In the rows, zero is written as 128.
[139 119 111 122 145 175 100 132 101 170 137 105 120 131 119 155 184 118
 127 155 109 153 102 151  74 186 163 121 113 122 224  98 127 127 122 107
 141 203 161 190  99  76 185] : 7
[161 151 105 110 168 135 130 111 159 128 131  89 131  74 114 117 110 138
 137 107 171 139 129 135 120  93 185 126 111 158 140 132 104 121 103 120
 155 139 131 111 111 118 132] : 6
[ 94 132 173 132 130 123  41 137 155 116 138 177 108 130 133 152  37 111
 177 149  85 130 132 133 134 106 117 137 143 120 137  81 131 119 102 133
 130  92 102 133 169 122 127] : 1
[144 155  98 148  91 141 115  87 143 128  55 195 122 106 121 108 129 115
 126 180 160 150 126 134 171 141  58 137 112 113 137 154 160  84 100 194
 188 118 165 132 163 122 108] : 5
[179 163  80 184 186 137  99 127 147 158 108 102 188  87 106 106 144 128
 142 150 121 135 165 141 118 151 164 129 109 141 178 110 115  89 121 127
 132 166 106 154 139 102 150] : 3
[106 154  70 133 132 169 116 109 101 121 133 131 130 131 124 126 134 104
 148 129 154 161 174  94 166 141 175  96 130 141 126 109 154 116 138 100
 157 174 140 180  83  95 137] : 3
[155 107 104 154 146 126 111 140 124 165 105 110 182  89 121 145 101 116
 126 154 108 155 121 158  68 168 183 115 116 137 186 104 192 149 140 101
 102 163 126 149 108 134 108] : 1
[143 145  64 137 126 172 173 150 120 172 125 102 157 116 151 114 140 158
  78 161 129 165 147 175 121 150 143 143 123 133 148 153 147 104 111 159
 157 158 131 121 122 141 144] : 0
[138 195  91 152 153 162 146 153 156 121 108 132 134  96 135  93 154 129
 146 175 147 128 134 113 143 120 118 142 129 134 124 133 152 110 106 117
 177 149  89 111  94 137 165] : 6
[153 123 126  99 138 107 105 102 120 132 108 100 146 111 105 152 159 149
  93 163 152 175 139 139 101 137 177 137  92 125 150 121 101 114 115 110
 158 147 156 139 113 122 113] : 4
[129 152  89 116 116 175 105 134 121 121 134 113  97 125 119 120 118  86
 127  94 166 148 130 135 156 192 175 115 133 162 132  98 150 113 109 151
 161 190 137 132 118 117 139] : 5
[180 135  96 197 115 129  74 120  85  35  89 124 101 165 196 102 110 105
 189 195 158 122 158 127 199 104  90 107 161 113 128 144 121 118 124 155
 174  86 149 165 143 112 102] : 1
[177 150 143 133 119 144  51 135 135  98  92 139 142 138 107 137 136 112
 131 163 151 158 132 112 120 122 140 139 139 128 131 117 146  95 108 156
 202 150 148 127 123 113 151] : 3
[157 124 119 145 106 130 119 155 147 166 137 139 196  86 128  87 165  85
 162 135 127 187 149 151  80 159 246 117 148 133 183 138 146 141 127 142
 151 148 132 144 135 120 127] : 0
[131 140  85 172 170 153  97 137 129 153 113 105  74 135 156 117 152 121
 137 104 185 112 152 171 199 202 158 107 125 136 156 126 124 128 122 131
  82 196 134 123 114 130 151] : 7
[134 153  72 114 126 238 115 151 126 178 154 131 128 105 184  90 104  76
 113  70 122 135 140 171  65 179 180 131  94 110 137 115 166 106 109 150
 117 196 181 132 145  92 140] : 1
[150 108 136 129 132 121 114 163 153 185 117  97 123 129 133 100 159  61
 145 134 112 137 117 156  57 166 157 184 139  58 186 125 118 144 102 130
 120 170 157 142 111 124 142] : 0
[102 136 143 143 155  84  83 109 145 200 100 186 192  62 117 132 134  94
 166 170  83 175 103 148 111 136 163 114 150  93 173  79 126 147 101 109
  75 178  81 118 101 145  79] : 5
[183 135  88 130  89 134 103 119  76 139  54 158 108 151 127 123 149 119
  77  76 107 164 175 142 133 149 139 112 125  84 142  88 101  96 122  80
 111 145 137  97 115 143  57] : 4
[113 141 102 137 163 111 101 123 157 108 116 153 146 124 148 170 186 132
 130 168 164 196 154 123 134 163 202  82  90 134 125  97 189 134 141  87
 135 158 128 123  81  95 127] : 2
[170 127  94 180 116 142 118 112 171 114  51  84 131 156 120 117 157 118
 148 107 170 177 178 144 128 108 251  96 106 135 149 106 170 140 137 114
  97 188 228 137  89 110 137] : 2
[103 134 151 108  97 112 185 125 173 167  66 110 136 127 108 131 126  96
  95 166 129 166 104 163 177 142 158 149 125 108 156 127 161  97 123 154
 134 198 161 160 146 153 158] : 0
[133 137 177 168 153 107  79 107 123  89  96 156 141 111 124 190  99 135
 132 128 139 128 134 133 152 154 129 108 105 139  67 144 156  97 149  93
 106 112 122 128 166 105  57] : 4
[138 141 159 110  93 120  96 121 138 116  72 128 167 101 123 113 133  69
 108 143 116 177 103 122 116 155 173 130 125 130 106  87  91  92  91 138
 227 166  84 118  94 159 125] : 4
[100 101 183 122 111 133 156 125 113 161 151 162 113 153 104 135 112 130
 121  86 135 115  94 137  95 112 158 135 156  70 124 188 124 100 140 148
  86 109 136 133 136 115  94] : 0
[155 161  76 132 132 193 125 142 112 134 152  76 151 144 106 124 154 119
 116 144 169 144 141 169 131 123 215 120  94 130 182 121 135 133 110 160
 133 169 183 131 146 120 154] : 3
[163 114 136 113  51 143  98 156 134 147  54 166 137 122 104 124 100  98
 118  92 135 180 176 140  98 102 252 120 117 140 150 113 177 101 118 142
 159 164 160  90  98 169 121] : 4
[135 115 169  99 115 130 144 113 104  98 104 136 108 170 113 186 168 128
  68 145 106 183 126 130 114 123 134 137 133 100  82 158 130  81 152 110
 146 146 165 146 144 123  66] : 0
[143 106  84  96 182 123 119 127 150  89 117 159  79 132  88 145 151  99
 107 147  74 134 110 133  66 123 130 125  96 138 153 131 122 108 130 134
 159  87 143 151 150 156  79] : 4
[144 147 172 112 162 163 103 143 177 142  94 115 167 101  96 141 139  78
 145 132 148 168 118 155 123 171 187 142 121 113 140  98 129 115 136 135
 126 204 158 153 121 110 134] : 6
[122 152 124 137 106 133 137 142 130 130  91 150 166 121 135  65 161  90
 149 159 131 119 107 120 123 155 123 132 133 120 149 142 132 115 111 157
 190 137 127 169 125 146 160] : 3
[149 127  98 136 125 114 101 118 141 142 120 219  74 127 102 180 103 133
 100 133  64 182 165 134 165 109  75 115 151 127 130 114 140  88 130  97
  94 107 131 119 169 154  93] : 4
[135 147 108 118 118 129 129 137 173 111 116 162 154 125 112 146 146 104
 154 162 139 195 139 142 162 124 124 133 118 155 167 106 151 129 124 130
 206 140 160 164 143 108 188] : 6
[157 145 133 185 121  70  70  94  84  71  62 163 149 137 111 137 114 138
 136 103 198 120 130 116 141 142 121 124 125 148  92 163 136  83 122 118
 187 157 127 140 129 110 101] : 2
[163 155 124 124 140 169 141 150 185 144 119 101 182 106  91 136 164 121
 123  70 100 178 104 140 102 112 165 112  98 153 194 110  89 100  90 146
 167 143 154 126 138 125 168] : 4
[148 123  99 132 123 158 137 150 121 122  97 117  96 124 145 121 116  75
 144 148  46 160 182 142 113 101 200 122 128 150 154 115 154 125 139 122
 152 159 128 126 140 108 112] : 7
[142 118  91 113 137 179 133 129 132 187 172 142  65 168 125 125 192 112
 114 140 104 152 187 147 116 158 142 126 128  92 194 122 125 139 138 158
  60 147 168 133 137 107 136] : 2
[141 150 191  96 135 149 104 152 196 136 150 104 171 118 122 134 182  77
 159 116 116 144 121 132  98 154 166 153 121 123 130  82 103 112 117 158
 150 148 139 132 154 101 159] : 0
[118 140 120 150 103 115 156 156  55 112  83 145 163 154 146 108 115 180
 115 156 110 134 142 155 106 148 146 130 164 128  90 121 153  97 126  92
 137 104 120 150  96 159  95] : 4
[124 133  81 109 191 117 164 142 159 121 131  91 106 148 142 103 157 140
 122 186 131 197 164 153 137 108 173 147 164 124 146 131 116 140 150 120
 126 174 150 142  84 126 146] : 1
[109 114 119  93 110 162 112 108  76 121 131 151 119 117 110  98 109 100
 124 137 119 136 112 141  38 146 216 108 110 120 163 137  81 116 125 148
 150 191 155 148 117 118  87] : 2
[ 91 149 164 106 144 142 101 117 176 146 140 137 233 124 109 113 169 130
 156 159 177 135  97 116 157 120  92 148 132 106 112 138 128 154 126 218
 114 138 177 181 141 163 140] : 1
[108 130 119 150 160 106 133 157 213 131 176 171 105 109  94 186 130 128
 147 134 117 186 101 140 100 121 156 115  96 125 142 116 177 128  90  99
 111  65 135  85 152 135 124] : 5
[143 114 154 168 137  78  61 149 188  75  75 118 197 121  99 151  99 174
 148 180 176 148  98 103 118 142 147 132 118 127  96 109 169 127 146 137
 134 122 140 129 112 117 139] : 5
[115 149 114 129 127 139 140 129 135 171 170 107 171  84  93 154 113 112
 123 152 136 153 105 144 132 126 168 136 112 123 140 117 167 162 118 126
 117 154 121 103 140 113 135] : 7
[123  91 127 155 109  68  94  86 151 127  61 182 129 158  96 118 116 142
 124 135 177 119  84 155 130 146 140 114 129  91 175 138 147 131 156 149
 101 135 168 139 151 109 116] : 0
[130 143 129 150 108 141 131  96 173 120 151 120 147  80 142  90 126  95
 175  98 182 155 120 119 142 128 168 117 146 154  98 166 104 130 115 141
 180 123 151 149 131  98 143] : 0
[102 135 130  70 173 141 152 160 135 140 143 158 124 121 148 170 113 111
 124 152  15 189 158 154 103  86 146 138 146 138 142 107 123 108 147 110
 136 157 104 162 122 103 136] : 2
[147 160 114 108 166 139 129 161 160 127 129 137 128 150  91 135 170 130
 120 112 113 145 106 128 119 106 145 114 139 123 192 119 163 138 117 165
 108 146 145  99 142 120 134] : 2
[161 120 161 148 156  92 115 122 231 144 105  94 188 100  94 171 126 114
 163 173 188 140 134 121 132 127 170 153  98 121 148  92 188 115 157 165
 149 133 104  88  98  52 179] : 0
[119 121 131  75 146 114 145 155 128 137  68 130 111 118 136 114 162  84
 155 182 112 144 127 145 101 110 180 125 131 120 192 125 149 149 122 117
 134 175 175 155  77 172 117] : 3
[109 154  97 125 129 147 116 168 137 162 141 111 148 129 122 125 175 102
 131 143 184 162 152 143 140 170 209 141  86  92 160 110 170 145  98 139
 130 182 154  97 120 122 148] : 7
[160 151  91  99 122 128 138 152 149 118 112  86 179 127 120 120 125 129
 138 113 177 132 145 119 168 131 184 112 127 158 147  68 171 116 146 161
 132 177 146 145  96 107 192] : 2
[ 81 105 196  65 165  91 110 153 165 140 155 155  87  90  86 172 113 157
 100 166 107 146  99 127  51 153 162 162 123 139 112 166 121  88 123  96
 132 132 119 157 142 179 114] : 0
[141 155 149 142 119 170  70 128 133 125  84 143 171 134 157 150 177  92
 151 126 157 169 114 149 133 125 128 123 128 128 122 126 148 142  77 167
 204 131 151 142  80 144 136] : 2
[152 118  60 154 134 122 102 127 147 124 115 168  75 118 116 153 140 143
  90 147 126 152 137 104 126 150  95 118  82 119 138 148 169  87 112 106
 159 101 137 133 154 131 133] : 7
[184 142 117 168  98  71  60  88 121 109 125 170 130 127  95 167 113 130
 111 188 129 154 115 157 129  55 147 139 132 118 132 131 173 144 111 114
 133  89 143  93 196 120 105] : 4
[121 119  92 127 162 191 180 146 185 128 130  91  92 101 133 144 128  81
 163 160 142 146 111 159 117 134 203 109 110 134 133 108 165 136 152 124
 106 146 151 144  51 126 146] : 5
[179 131  51 127 178 141  94 107 168 144 134  73 115  99 151 126 141  90
 115 102 164 181 139 166 158 141 220 112 145 147 119  99 153 147 141 126
  90 209 162 140 100  96 142] : 5
[179 135 103 157 168 109  94 122 145 127  92  72  79 115 108 118 140 111
  97 163 128 141 112 136  97 126 149 157 104  88 170 174 125 129  90 138
  99 194 178  93 173 123  77] : 5
[128 135 109 152 146 197 146 195 149 160  96  72 132 119 121 138 116  90
 146 134  74 173 133 147  98 173 191 130 164 139 177 102 186 135 124 103
 130 194 129 164  65 138 146] : 0
[125 135 101 126 116 141 127 174 146 153 138 142 122 120 107 132 152 125
 166  86 209 136 130 148 124 173 142 134  98 119 177 121 145 158 111 111
 122 138 188 101 101 128 163] : 7
[132 118 123  89  50 115 152 139  91 104 147 130 100 148 118 132 110 165
  99 168 149 151 128 131  76 110 204 134 127 140 107  97 137 119 140  50
 149 154 156 136  97 147 177] : 6
[150 100  97 177 103 177 159  85 177 160  87 110 128 100 137 117  89 154
 120 181  83 154 157 127 148  84 139  96 133 144 159 152 115 124 166 160
 119 127 106 123 108 112 135] : 0
[117 124 134 146 121 147 132 136 156 134 102 116  65 143 138 100 145 105
 110 180 128 153 102 129 112 127 152 147 159  60 114 163 111 121 115 120
 122 163 138 118  87 159 120] : 0
[101 178 109 106 146 158  99 120 154 126  85 123 113 129 137  79 103 112
 153 106  78 109 179 107 155 104 114 163 165 105  80  59  95 124 122 111
 138  96  75 129 105 121  90] : 0
[117 137  96 154 184 150 172 123 197 164 104  75 136 125  90 124 153 114
 123 161  96 194 112 155  77 113 182 155 137 137 139 118 165 131  94 150
 128 189 169 122  81 134 136] : 5
[128 172 105 129 168 134 145 139 173 138  83  99 127  80  85 143 118 105
 133 184 163 136 133 138 154 159 168 148 108 133 120  80 208 127 138 110
 135 162 100  82  88 114 124] : 7
[103 114 113 132 149 160 126 152 105 139 128 142 141 161 137 119 106  89
 152 117 104 113 113 123 118 148 149 118 179 122 128 112 198 134 151 144
 150 111  87 191  64 100 156] : 3
[128 162 143 104 125 187 172 173  98 132 135  77 170 106 157 108 147  80
 147 136  92 146 134 150 104 164 162 139 121 140 145 132 112 107  94 154
 173 169 157 157 137 121 121] : 4
[149 114 128 175 115  76 125 158 195 154  82 146 157 120 110  85 121 102
 149 139 116 140 146 144  89 151 194 152 149 132 135  89 135  83 127 139
 143 161  82 101 107 157 172] : 0
[129 107 145 161  88  95  84  57  94 116 124 173 114 134 111 160  68 161
  88  94 142 127  87 128 110 127 146  76 105 138 136 131 121  97 131  97
 106 154 119  99 171 106  95] : 1
[109 117  79  91 232  82 128 174 165  92 118 122  78 133 164 129 136 161
 149 195 139 143 143 126 163 119 117 129 161 120 117 119 157 145 139 132
 104 116 134 111  78 137 114] : 7
[139 137 101 121 150 124 118 147 138 139 121 107 111 110 127  95 163 147
 133 112 168 141 128 146  85 176 196 129 131 131 129 114 136 135 113  90
 109 151 178 125 102 132 130] : 7
[167 134  82 162 140 130 109 161 138 137 149 118 117 134 108 153 157 120
 138 152 151 166 162 146 112 143 150 142 102 125 188 139 152 140 109 141
 113 176 167  78 147 113 129] : 5
[160 122 146 103  96 112 108 163  50  34 139 188 101 152 104 184 106 120
 126 153 123 111  80 137 103  98 130  99 136 137 121 146 124  98 163  80
 145 116 151 154 164 159  98] : 3
